[ 12.0   1.9  -9.7  -1.3  -7.5  -7.2   3.4  -1.6   4.7  18.2  -0.1   9.3
 -15.7  14.5 -27.9   4.8 -12.1  -5.2  -9.0 -25.0   9.3   2.9   5.1   2.7
  20.8 -14.4   7.4 -11.8   8.1  -3.6 -12.3 -23.7  -5.9]
M
[  7.5   3.8 -11.4  -2.2   1.4 -16.0   9.3  45.4  20.4  19.0  17.6 -16.3
 -10.7   1.7 -33.7   2.0 -16.4   7.6 -11.3  -9.5  -1.1  -9.6   9.4 -17.6
   9.2   4.8  18.0   1.3 -23.4 -18.9  -2.2 -36.2   9.5]
C
[ -4.9  -3.6 -31.3  -4.3 -21.6 -21.1  20.5   2.0  17.8  46.9  12.4  23.9
 -19.2  17.9 -36.9 -10.2 -25.3  10.1 -10.3 -69.6  40.6 -19.0  -2.5  15.8
  50.1 -21.0   3.2  -2.7  -5.5  -0.7  -2.0 -30.1  -3.7]
X
[  3.1  -2.9  -0.2   3.3  -2.8  -3.4   4.5   8.2   3.8   6.2  -3.9  -3.5
 -20.2  -6.3  -0.2   8.7   5.3  -4.9   5.1   2.3  30.3  -5.1  -8.2   4.2
  -1.4   1.4  11.2   8.5  -4.5  -9.1 -24.6  -4.6   0.0]
A
[ -2.0   1.1 -11.7  -9.5 -14.8 -14.5   0.3  -3.2  20.4  19.8  -3.2   8.9
 -15.4   9.6 -16.5   3.7  -4.0  -7.6   1.9 -42.1  23.7   8.4  -2.7  -1.3
  21.5 -20.3   9.7  -6.5   9.6  -2.8  -8.1 -18.5 -10.1]
M
[  5.1  -4.7 -30.6  15.0   3.2   3.3   9.9  11.2   2.0  23.3   4.0  10.1
   9.9  -1.8  -2.3  -8.1  -5.7   4.8  -8.3 -28.2  14.6 -21.5 -16.1   8.3
  12.7   6.5   8.6   3.5  -4.1   4.7   9.8  -7.4   0.6]
X
[  8.0  -3.1  -5.0   8.6  -8.8  -7.9   3.2   1.8  15.8  18.5   6.9   3.1
  -4.2  21.2 -14.8  -8.4  10.7 -10.0   3.6 -11.0  37.0   0.8  -2.4  -2.3
  -0.1  -4.7  19.5  -1.6   7.6   4.8 -20.9 -38.6 -21.0]
M
[ 14.8 -14.9 -33.9 -19.5  -0.4  -9.0  14.0  15.9  23.4  22.5  -0.1   4.0
 -14.7   0.0 -25.5  10.9 -10.3   6.4  -6.4  -3.2  13.3 -21.5   7.2  -6.9
   9.5 -10.0  13.6   1.5  -2.0  -8.6 -17.0 -31.8 -11.7]
A
[ -7.7   3.4   5.5  -8.3  -8.3  -8.1   5.6   2.4   0.3   4.1   5.6   8.2
   1.6  10.6 -20.8   0.5  -7.5   1.5  -4.4 -19.9   7.1   0.6   7.9   6.8
  17.8  -7.3  -4.2 -11.0  -3.8  -4.9  -4.4 -21.8  -9.0]
C
[ 15.4   1.6  -4.6  21.5 -19.1 -12.1  13.1   1.8  -0.6   2.4  -2.7  16.3
 -15.8  19.0  -5.9  24.7  -3.2 -11.0  13.3  27.3  10.4  10.6  -3.5 -16.6
  12.7  -8.1   6.2 -23.3   8.7 -18.6 -18.0  -5.2 -22.6]
R
[ 14.7  -4.0 -18.1   7.4  -9.9 -16.2  16.9  23.1  16.7  29.0  11.8   3.0
 -28.3  13.7 -28.7   5.8 -10.1  -0.4 -12.5 -35.0  34.2 -10.0   6.4  -9.5
  28.1   1.4  20.6   0.5  -4.9  -8.1 -13.1 -56.3  -3.6]
M
[ -0.6   2.3 -15.4   8.0 -23.3 -14.8   9.8  28.4   8.2  19.4  13.9   3.4
  -1.9  10.0 -32.7   7.7 -18.8 -10.1  -2.5  -5.2  18.8  -5.6  10.2  -9.6
  29.4   5.4   3.9  -6.4  -8.8 -19.1  -6.6 -36.3  -7.0]
M
[ -2.0   0.1  -1.5   0.4   0.1 -15.7   4.4   5.9   9.6  -9.6   3.3  -8.7
  -3.4  13.7  -9.3  -1.9 -11.0  -7.9  -7.8  -3.5 -17.4  27.1   6.5 -23.4
   8.3  -7.0  -4.7  -3.6   0.1   6.0  -1.5 -24.3   7.6]
C
[  9.1   4.7 -16.9  18.4 -10.1 -11.9   9.0  28.1   3.3  33.5  10.0  11.3
  -0.7  14.6 -39.1   1.2 -16.7   0.7 -14.5 -24.7  12.3 -10.4   2.9 -21.4
  48.4  -2.8   4.7 -36.5 -12.3 -19.7   0.0 -30.0  -4.4]
R

[  3.3  28.4  -1.3  15.7  -6.0   8.9  -3.3  15.2   8.7  11.3 -12.5  -2.7
 -11.8  -6.2  19.7  12.3  13.1   5.1 -29.9 -21.3 -10.0  38.7  -0.8  -8.5
  26.3  -9.0  -7.5   5.5   4.2  -0.3  -8.3   7.3  -0.8]
(94)
[-10.1   3.7   6.0   0.0 -33.0  11.6 -15.1 -15.2   2.2 -13.7  12.2  -9.5
  14.6  -4.3   6.3   3.5  -3.8 -18.5   7.1  -8.7  -4.6  10.6  -0.8  -9.3
   2.5   6.2 -21.6  -8.4 -13.0  -3.8   6.4 -13.4  -2.5]
(93)
[-14.3   7.6  -0.3  -4.3  -8.2   1.0 -17.7 -19.4  -2.6 -14.6   3.9   7.4
   3.9   7.4   2.4  10.4   7.6 -25.2  -2.6  -3.2  -3.7   4.8   4.1 -11.4
   9.6   4.4 -13.9   5.2   6.7   1.3   4.0 -13.6   5.9]
(93)
[-10.9   5.4   2.5  -2.4 -19.2  10.7 -13.3 -12.5  -3.3 -13.1   3.9   1.9
  10.7  -6.6   7.5   3.5   9.1  -4.7   2.9   3.8  -3.4  -3.6  -2.3 -16.2
  10.3   2.5 -14.7   6.5  -3.3  -8.1  27.5  -5.1  -0.8]
(93)
[ -3.1   3.9  -9.2   3.0 -14.5   7.3 -14.3 -16.0   1.8  -0.5   1.2  -2.8
   8.3  -3.8  11.2   4.0  -0.5 -32.2  -5.8  -5.7  -3.6   4.5   2.2 -12.4
   6.4   3.5 -13.6   5.7  -0.9  -1.3   3.8  -7.6  -5.9]
(93)
[ -8.2  -1.5   1.7  -8.2  -7.0  -3.9  -3.0 -12.6  -0.6  -6.0  10.2   1.9
   2.6   1.0  -9.6   1.7  18.2 -22.1   1.4   6.4  -1.8  12.1   2.0  -1.9
  -1.6   2.3 -12.2  -0.5   0.1   0.5   1.0  -5.0  11.1]
(93)
[-19.8   3.3   0.4   1.2   3.4   0.1  -4.9  -9.3  -5.1 -20.9   8.1   7.4
  -2.8   0.1 -18.6   8.3  17.7 -29.1 -11.3   8.4  -2.5  17.7  -8.6  -6.3
  11.2   6.4 -10.4  13.3  18.7   0.9   0.8 -14.5  -7.3]
(93)
[-10.7  -1.1  -3.1  19.4 -33.1   4.5  -6.9 -21.9  -9.8  27.7   8.4 -23.8
  -7.0  16.9   0.9  19.5  34.9 -19.0 -22.7 -11.4 -15.5   6.6  -6.1  -8.4
  11.5 -12.3 -21.3 -20.9  -8.1   3.2  24.0 -13.4   8.7]
(94)
[  0.3  -7.4  -1.7  21.9 -24.3  10.3  13.8   4.7   1.3   8.2  20.9 -18.9
   3.8 -13.6  -6.9  18.9  16.8 -55.1 -15.7  -2.6  -4.8  -0.3   1.4  11.8
  12.1 -12.1  -8.0  12.4   0.3   5.0   6.7  -6.8  -0.2]
(94)
[-14.8  -5.3   2.7   3.9 -12.8  11.6  -8.8 -20.1  -1.7  -6.8   8.9  -9.5
   3.0  -5.0   0.3  10.4   4.5 -41.8 -11.9   1.1  -1.6   2.3  -9.1 -17.8
  17.7   1.9 -16.3   7.1  12.5   1.3  16.7 -11.0   2.0]
(93)
[ -8.3  -0.8   2.4  -0.5 -11.6   0.2 -10.5 -13.6   0.4 -20.7  11.3  -1.5
  -5.4 -11.7   0.2  10.1 -14.8  -1.3 -23.5   1.0  -6.3  -4.3  -2.8   5.5
  13.8   4.4 -11.3   0.6  16.5   0.5  -9.6  -5.7 -14.1]
(93)
[ -5.7   9.2   1.5   9.8 -22.6  17.3 -20.3  -8.3  -2.7 -15.1  19.3 -13.3
  12.4   1.9   5.8  14.9   9.8 -43.4  -6.5  -7.7   1.8  -3.6  -6.9 -25.2
  28.0  11.5 -19.6  -7.5  -8.0  -3.6  20.0  -7.0   2.0]
(93)
